Below are the code and all the weights of a small trained network. Each question names an input and a class and asks about switching units off, where a switched-off unit gives its printed mean instead of its output.

import numpy as np


def w(rows, s, z=0):
    codes = np.array(rows[::2]) - 128.0
    scale = np.full(codes.shape[1], s)
    scale[-1] = z or s
    return codes * scale


def f(y):
    return np.maximum(y, 0)


def log_softmax(a):
    a = a - a.max(-1, keepdims=True)
    return a - np.log(np.exp(a).sum(-1, keepdims=True))


def net(x, mask):
    res = np.array(x, float).reshape(1, 5) / 4 @ E
    y = f(res @ A[0][:, :-1].T + A[0][:, -1])
    res = res + np.where(mask, y, B[0][:, -1]) @ B[0][:, :-1]
    return log_softmax(res[-1] @ U[:, :-1].T + U[:, -1])


A, B = {}, {}
E = w([
[171,103,232,57,214],'x0',
[157,215,175,252,153],'x1',
[244,31,134,176,60],'x2',
[128,128,128,128,128],'x3',
[232,218,47,67,161],'x4',
],0.011)
A[0] = w([
[35,61,250,175,84,110],'n1',
[74,83,158,138,78,88],'n2',
[189,178,49,104,144,106],'n3',
[152,116,94,159,37,96],'n4',
[111,122,92,40,80,160],'n5',
[163,87,189,105,202,45],'n6',
[203,132,155,228,138,141],'n7',
[169,223,209,193,111,127],'n8',
[200,161,74,111,164,154],'n9',
[169,121,211,77,148,188],'n10',
[196,150,84,116,145,89],'n11',
[80,97,96,82,150,130],'n12',
[130,132,203,104,195,66],'n13',
[212,37,130,154,148,5],'n14',
[75,96,139,51,61,120],'n15',
[62,159,79,148,90,90],'n16',
[36,178,115,80,193,36],'n17',
[110,198,153,175,127,176],'n18',
[208,61,172,129,167,79],'n19',
[141,64,76,81,141,208],'n20',
[79,93,149,148,98,143],'n21',
[102,187,144,178,184,104],'n22',
[201,88,112,161,54,13],'n23',
[153,73,112,78,73,131],'n24',
[202,172,92,62,141,148],'n25',
[138,108,43,184,75,65],'n26',
[97,90,164,144,130,138],'n27',
],0.014,0.0027)
B[0] = w([
[197,186,228,144,130,252],'n1',
[170,166,170,166,108,187],'n2',
[164,199,163,183,82,192],'n3',
[74,171,70,88,106,176],'n4',
[126,69,100,194,146,191],'n5',
[65,124,96,150,40,193],'n6',
[151,35,70,160,191,190],'n7',
[142,43,85,199,135,197],'n8',
[183,163,202,175,110,186],'n9',
[82,123,72,125,24,196],'n10',
[155,177,202,133,119,173],'n11',
[152,24,102,149,162,176],'n12',
[48,145,86,102,44,187],'n13',
[173,153,106,33,190,192],'n14',
[121,103,112,197,171,194],'n15',
[51,162,86,87,52,181],'n16',
[137,155,78,9,235,204],'n17',
[131,74,59,148,131,177],'n18',
[60,171,47,55,110,196],'n19',
[149,40,151,186,132,189],'n20',
[125,184,199,143,117,180],'n21',
[163,53,107,105,182,181],'n22',
[164,150,84,40,198,185],'n23',
[123,51,81,164,203,187],'n24',
[162,168,187,166,113,197],'n25',
[41,146,92,100,42,182],'n26',
[151,172,185,163,133,174],'n27',
],0.011,0.023)
U = w([
[142,13,101,206,150,123],'0',
[179,212,221,163,79,105],'1',
[5,170,77,105,14,2],'2',
[129,156,89,32,201,159],'3',
],0.014,0.0029)

Each question gives the input, the list of numbers given to net, and the class t.
The units are the neurons (one row each of A and B). Each row of codes is followed by its name. A weight is (code - 128) times the scale printed after its matrix; where a second scale follows, it is the last column's (A, B and U).
mask holds one flag per neuron, in row order. A switched-off neuron (its flag False) gives its mean, the last column of its row in B, instead of its output. The means were averaged over made-up inputs and are rounded, as every weight is.
A unit's drop is (log p(t) with every unit on - log p(t) with that unit switched off) / (log p(t) with every unit on - log p(t) with every unit switched off).
The circuit of an input: a set's keep is (log p(t) with only the set's units on - log p(t) with every unit switched off) / (log p(t) with every unit on - log p(t) with every unit switched off). Starting from the 12 units with the biggest drops (on a tie, the unit counted first), units are removed one at a time, each time the one whose removal leaves the highest keep (on an exact tie, the one counted first), for as long as the keep stays at least 0.8.
circuit, biggest first: the units of the circuit, biggest drop first
k most important neurons: the k neurons with the biggest drops, biggest first
drop when u is switched off: that unit's drop, to one decimal
input [6,0,-6,-7,3], class 2: 4 most important neurons : [n13 n10 n6 n14]
input [2,4,-8,-2,-5], class 3: circuit, biggest first : [n17]
input [-3,-1,3,-7,-1], class 2: 3 most important neurons : [n17 n26 n22]
input [-7,5,7,8,-6], class 2: 2 most important neurons : [n26 n4]
input [6,3,-1,-6,5], class 2: 3 most important neurons : [n1 n13 n10]
input [1,8,-8,7,5], class 0: 2 most important neurons : [n8 n18]
input [-3,-6,8,5,0], class 3: 2 most important neurons : [n23 n14]
input [6,7,-8,5,-2], class 3: 4 most important neurons : [n17 n22 n20 n5]
input [6,0,7,3,5], class 3: 3 most important neurons : [n14 n19 n23]
input [-8,-8,-8,5,7], class 0: 3 most important neurons : [n5 n12 n20]
input [6,6,2,-7,2], class 0: 4 most important neurons : [n7 n8 n16 n26]
input [-8,8,-3,3,-3], class 0: 3 most important neurons : [n8 n22 n7]
input [8,1,-1,5,-7], class 2: drop when n6 is switched off : 1.1
input [5,0,8,-2,0], class 3: circuit, biggest first : [n14]
input [8,-8,1,6,2], class 0: drop when n26 is switched off : 0.5
input [-4,-2,6,8,7], class 1: drop when n22 is switched off : 0.0
